Below are the code and all the weights of a small trained network. Each question names an input and a class and asks about switching units off, where a switched-off unit gives its printed mean instead of its output.

import numpy as np


def w(rows, s, z=0):
    codes = np.array(rows[::2]) - 128.0
    scale = np.full(codes.shape[1], s)
    scale[-1] = z or s
    return codes * scale


def f(y):
    return y / 2 * (1 + np.tanh(0.7978845608 * (y + 0.044715 * y**3)))


def log_softmax(a):
    a = a - a.max(-1, keepdims=True)
    return a - np.log(np.exp(a).sum(-1, keepdims=True))


def net(x, mask):
    res = np.array(x, float).reshape(1, 7) / 4 @ E
    y = f(res @ A[0][:, :-1].T + A[0][:, -1])
    res = res + np.where(mask, y, B[0][:, -1]) @ B[0][:, :-1]
    return log_softmax(res[-1] @ U[:, :-1].T + U[:, -1])


A, B = {}, {}
E = w([
[67,110,166,180,115,223,127,213,108,223],'x0',
[113,162,85,146,65,136,172,25,78,157],'x1',
[166,94,128,201,105,109,2,98,119,175],'x2',
[127,138,117,125,118,141,129,110,122,124],'x3',
[72,137,105,100,89,111,147,74,229,177],'x4',
[186,155,56,236,229,135,162,155,150,151],'x5',
[108,224,88,151,80,170,127,123,174,68],'x6',
],0.0081)
A[0] = w([
[131,173,102,177,58,177,114,147,188,57,161],'N1',
[126,142,134,94,150,131,250,129,129,111,121],'N2',
[88,150,71,64,147,115,108,110,218,224,21],'N3',
[110,138,129,165,119,195,138,175,152,219,96],'N4',
[163,137,46,166,208,150,151,122,153,155,2],'N5',
[116,156,149,205,95,97,199,41,69,159,108],'N6',
[173,139,110,146,145,41,149,85,174,90,26],'N7',
[144,135,128,181,112,106,54,83,137,157,75],'N8',
],0.011,0.0031)
B[0] = w([
[207,60,178,106,149,111,159,162,107,179,254],'N1',
[118,126,109,224,38,126,109,167,158,163,243],'N2',
[177,206,154,153,181,186,72,131,83,203,222],'N3',
[139,99,143,127,105,199,170,64,144,42,241],'N4',
[123,133,181,30,48,128,44,152,131,186,236],'N5',
[108,113,245,153,147,87,102,131,145,87,226],'N6',
[122,70,124,134,128,246,154,98,126,57,225],'N7',
[128,149,73,173,36,124,177,212,160,132,201],'N8',
],0.012,0.0083)
U = w([
[89,149,165,2,33,89,99,117,116,164,93],'0',
[97,127,106,120,117,183,161,62,113,60,99],'1',
[124,124,147,129,113,98,150,121,138,156,254],'2',
[109,152,66,185,59,81,170,163,136,159,59],'3',
[154,95,173,106,133,72,181,112,108,183,173],'4',
[141,205,144,158,156,129,84,123,38,131,205],'5',
[107,145,205,130,153,70,118,125,164,106,96],'6',
[95,171,50,155,207,46,230,79,102,156,14],'7',
],0.0088,0.0042)

Each question gives the input, the list of numbers given to net, and the class t.
The units are the neurons (one row each of A and B). Each row of codes is followed by its name. A weight is (code - 128) times the scale printed after its matrix; where a second scale follows, it is the last column's (A, B and U).
mask holds one flag per neuron, in row order. A switched-off neuron (its flag False) gives its mean, the last column of its row in B, instead of its output. The means were averaged over made-up inputs and are rounded, as every weight is.
A unit's drop is (log p(t) with every unit on - log p(t) with that unit switched off) / (log p(t) with every unit on - log p(t) with every unit switched off).
The circuit of an input: a set's keep is (log p(t) with only the set's units on - log p(t) with every unit switched off) / (log p(t) with every unit on - log p(t) with every unit switched off). Starting from all 8 units, units are removed one at a time, each time the one whose removal leaves the highest keep (on an exact tie, the one counted first), for as long as the keep stays at least 0.8.
circuit, biggest first: the units of the circuit, biggest drop first
top k neurons: the k neurons with the biggest drops, biggest first
drop when u is switched off: that unit's drop, to one decimal
input [0,0,-4,4,4,-6,8], class 4: circuit, biggest first : N1; N5
input [-1,4,1,6,7,-1,5], class 5: top neuron : N3
input [4,7,0,-6,-5,-6,4], class 6: circuit, biggest first : N6; N5; N7
input [8,4,1,-5,6,-7,-1], class 1: top 2 neurons : N4; N5
input [6,7,-7,6,-2,-6,-2], class 3: top 2 neurons : N2; N5
input [3,8,-5,0,-2,3,0], class 6: top 2 neurons : N6; N8
input [-2,4,8,-5,1,-7,-8], class 3: top 3 neurons : N8; N5; N1
input [-7,3,5,-3,3,-6,-3], class 1: circuit, biggest first : N7; N5
input [1,-3,7,1,8,-7,3], class 5: top 3 neurons : N3; N5; N2
input [5,3,-7,5,2,-6,-2], class 3: circuit, biggest first : N2; N5
input [-6,-3,4,-2,0,5,4], class 1: top 4 neurons : N7; N2; N6; N3
input [8,-7,-7,-1,8,2,-3], class 1: top 2 neurons : N4; N1
input [-4,8,6,2,-3,5,-2], class 6: top 2 neurons : N6; N2
input [-6,4,-5,1,2,0,-1], class 1: circuit, biggest first : N7
input [7,4,-4,7,-3,-6,5], class 1: top 2 neurons : N5; N4
input [-3,-5,8,-6,-3,-7,4], class 3: circuit, biggest first : N8; N5
input [-5,-5,8,3,4,3,3], class 3: top 3 neurons : N8; N4; N6
input [3,5,4,-1,8,-2,2], class 5: top 2 neurons : N3; N5
input [-2,1,8,-5,1,-6,4], class 3: top 2 neurons : N8; N5
input [4,0,-4,-3,4,1,0], class 1: circuit, biggest first : N4
input [1,7,5,6,-2,-6,8], class 4: circuit, biggest first : N1; N5
input [3,5,-7,1,-5,-5,0], class 3: top 2 neurons : N2; N5
input [4,7,-6,8,6,-7,-5], class 2: top 2 neurons : N5; N2
input [2,-1,3,0,-6,6,-5], class 0: circuit, biggest first : N5; N3
input [-6,-2,-4,3,0,-5,-5], class 1: circuit, biggest first : N5; N1
input [-3,4,6,-4,2,7,8], class 4: drop when N6 is switched off : 0.2
input [-5,-7,0,-1,8,-1,8], class 4: circuit, biggest first : N1
input [6,-4,-4,-6,2,8,-7], class 0: drop when N6 is switched off : 0.0
input [-5,-5,2,1,-1,8,-6], class 0: drop when N5 is switched off : 1.0
